Below is a small trained network, with its code and all its weights. Each question gives an input and a target symbol and asks what happens when units are switched off, that is, made to give their printed mean instead of their output.

import numpy as np


def w(rows, s, z=0):
    codes = np.array(rows[::2]) - 128.0
    scale = np.full(codes.shape[1], s)
    scale[-1] = z or s
    return codes * scale


def norm(h):
    return h / np.sqrt((h * h).mean(-1, keepdims=True) + 1e-5)


def f(y):
    return np.maximum(y, 0)


def softmax(a):
    e = np.exp(a - a.max(-1, keepdims=True))
    return e / e.sum(-1, keepdims=True)


def log_softmax(a):
    a = a - a.max(-1, keepdims=True)
    return a - np.log(np.exp(a).sum(-1, keepdims=True))


def net(x, mask):
    ids = ['ΔΛΩβζθμπτ'.index(c) for c in x.split()]
    T = len(ids)
    res = E[ids] + P[:T]
    u = 0
    for l in range(2):
        q, k, v = (norm(res) @ M[l].T for M in (Q, K, V))
        z = softmax(np.where(np.tri(T) > 0, q @ k.T / 2**0.5, -1e9)) @ v
        res = res + np.where(mask[u], z, O[l][:, -1]) @ O[l][:, :-1]
        u += 1
        y = f(norm(res) @ A[l][:, :-1].T + A[l][:, -1])
        res = res + np.where(mask[u : u + 4], y, B[l][:, -1]) @ B[l][:, :-1]
        u += 4
    return log_softmax(norm(res)[-1] @ U[:, :-1].T + U[:, -1])


Q, K, V, O, A, B = {}, {}, {}, {}, {}, {}
E = w([
[111,116,43,116,148,57],'Δ',
[134,151,152,155,119,3],'Λ',
[92,56,91,150,234,163],'Ω',
[79,168,155,54,169,45],'β',
[147,106,169,189,54,73],'ζ',
[193,102,60,78,92,164],'θ',
[86,45,117,135,164,99],'μ',
[53,148,111,118,24,133],'π',
[169,138,79,164,105,133],'τ',
],0.021)
P = w([
[94,164,194,145,97,81],'0',
[56,94,198,129,79,94],'1',
[81,91,155,185,48,22],'2',
[55,71,196,68,119,136],'3',
[67,77,171,132,85,111],'4',
[115,110,142,137,94,83],'5',
[84,90,142,144,104,100],'6',
[30,82,136,167,233,96],'7',
[78,77,140,120,157,124],'8',
[75,86,76,170,130,75],'9',
[2,8,125,103,151,145],'10',
[41,29,120,107,187,154],'11',
[48,29,73,161,118,106],'12',
[140,124,84,199,150,82],'13',
],0.0073)
Q[0] = w([
[3,3,30,180,54,7],'0.h1',
[83,163,122,155,205,53],'0.h1',
],0.0068)
K[0] = w([
[2,152,107,103,43,138],'0.h1',
[107,205,191,135,161,127],'0.h1',
],0.0094)
V[0] = w([
[213,107,159,198,140,237],'0.h1',
[232,209,198,155,231,5],'0.h1',
],0.0026)
O[0] = w([
[76,12,170,101,128,174,1],'0.h1',
[128,106,189,40,124,78,9],'0.h1',
],0.011,0.0027)
A[0] = w([
[188,53,128,128,1,88,56],'0.n1',
[110,123,75,79,94,108,63],'0.n2',
[165,36,105,165,121,155,248],'0.n3',
[232,176,231,240,209,141,96],'0.n4',
],0.0075,0.0019)
B[0] = w([
[123,198,168,133,195,171,188],'0.n1',
[89,87,134,33,245,93,156],'0.n2',
[105,189,83,147,184,83,254],'0.n3',
[54,73,126,146,138,100,145],'0.n4',
],0.011,0.0064)
Q[1] = w([
[243,88,149,85,156,131],'1.h1',
[193,55,224,93,2,163],'1.h1',
],0.0095)
K[1] = w([
[40,174,201,101,176,113],'1.h1',
[163,148,254,108,178,92],'1.h1',
],0.0078)
V[1] = w([
[186,147,87,211,183,111],'1.h1',
[242,25,241,51,254,129],'1.h1',
],0.0074)
O[1] = w([
[247,31,105,95,107,204,220],'1.h1',
[201,170,98,189,202,87,2],'1.h1',
],0.013,0.009)
A[1] = w([
[66,119,223,191,3,101,116],'1.n1',
[206,65,31,154,79,235,151],'1.n2',
[174,200,150,147,194,246,4],'1.n3',
[113,107,219,115,161,65,59],'1.n4',
],0.0058,0.0018)
B[1] = w([
[85,221,141,246,225,151,166],'1.n1',
[196,69,156,104,68,154,254],'1.n2',
[51,184,162,136,69,101,145],'1.n3',
[175,80,213,144,96,110,144],'1.n4',
],0.012,0.007)
U = w([
[153,164,20,93,86,33,88],'Δ',
[182,137,194,156,84,50,90],'Λ',
[196,108,75,189,192,187,5],'Ω',
[165,156,191,47,95,46,43],'β',
[165,149,211,173,173,178,101],'ζ',
[202,195,83,89,157,153,247],'θ',
[136,57,125,158,95,79,250],'μ',
[32,199,96,119,78,140,91],'π',
[153,86,194,118,2,161,72],'τ',
],0.0091,0.0029)

Each question gives the input, a string of symbols that net reads in full, and the target symbol t.
The units are the heads (2 rows each of Q, K, V and O) and the neurons (one row each of A and B). Each row of codes is followed by its name. A weight is (code - 128) times the scale printed after its matrix; where a second scale follows, it is the last column's (O, A, B and U).
mask holds one flag per unit, layer by layer, with each layer's heads first. A switched-off unit (its flag False) gives its mean, the last column of its rows in O or B, instead of its output. The means were averaged over made-up inputs and are rounded, as every weight is.
A unit's drop is (log p(t) with every unit on - log p(t) with that unit switched off) / (log p(t) with every unit on - log p(t) with every unit switched off).
The circuit of an input: a set's keep is (log p(t) with only the set's units on - log p(t) with every unit switched off) / (log p(t) with every unit on - log p(t) with every unit switched off). Starting from all 10 units, units are removed one at a time, each time the one whose removal leaves the highest keep (on an exact tie, the one counted first), for as long as the keep stays at least 0.8.
circuit, biggest first: the units of the circuit, biggest drop first
most important unit: the unit with the biggest drop
k most important neurons: the k neurons with the biggest drops, biggest first
k most important neurons of layer l: the k neurons of layer l with the biggest drops, biggest first
drop when u is switched off: that unit's drop, to one decimal
input β π τ τ μ τ Δ, target τ: circuit, biggest first	1.h1
input θ Δ π Ω, target π: 3 most important neurons	0.n3, 1.n2, 0.n2
input τ Δ β μ θ τ Ω τ μ π Ω, target π: circuit, biggest first	1.h1, 0.h1, 0.n3, 0.n1
input μ μ μ θ π, target π: circuit, biggest first	1.h1, 1.n2
input Ω μ τ π μ π π θ, target π: circuit, biggest first	1.h1, 0.n3
input τ μ μ Λ π Λ, target π: circuit, biggest first	1.h1, 1.n1
input μ Ω θ π Δ Ω Ω τ π β μ π Λ, target π: circuit, biggest first	1.h1, 1.n1, 0.n1
input μ Ω Ω μ β π μ, target π: 2 most important neurons of layer 1	1.n2, 1.n1
input Δ θ π θ τ Δ, target τ: 3 most important neurons of layer 0	0.n1, 0.n3, 0.n4
input Δ τ μ μ μ π β, target π: circuit, biggest first	1.h1, 1.n2
input μ θ μ μ Ω β μ μ π, target π: circuit, biggest first	1.h1, 0.n2
input τ μ ζ θ, target θ: 2 most important neurons of layer 0	0.n1, 0.n2
input τ β μ θ Ω ζ μ Ω μ θ π θ Δ, target π: 2 most important neurons	0.n2, 0.n3
input Ω μ μ β θ μ μ τ, target τ: most important unit	0.n1
input μ π μ μ τ τ μ τ Λ, target τ: 2 most important neurons	0.n3, 0.n2
input ζ Δ τ ζ ζ Ω π μ θ, target π: 4 most important neurons	0.n3, 0.n2, 1.n2, 0.n1
input μ τ π θ β, target π: 3 most important neurons	1.n2, 1.n1, 0.n1
input Λ π ζ, target π: 2 most important neurons of layer 1	1.n1, 1.n2
input μ θ τ μ β Δ μ θ π μ Λ μ μ τ, target τ: 2 most important neurons	1.n2, 0.n3
input μ τ π μ τ μ Δ μ τ Λ β τ β, target τ: most important unit	1.h1
input π τ μ τ Ω, target τ: 2 most important neurons of layer 1	1.n2, 1.n1
input μ μ μ Λ π Ω τ μ, target τ: 3 most important neurons of layer 0	0.n2, 0.n1, 0.n4
input Λ Δ Ω τ μ θ π μ Δ β π π ζ, target π: 2 most important neurons of layer 0	0.n1, 0.n3
input Λ π μ τ μ τ τ Λ τ μ, target τ: drop when 1.n4 is switched off	0.0
input π τ Ω, target τ: drop when 1.h1 is switched off	0.9
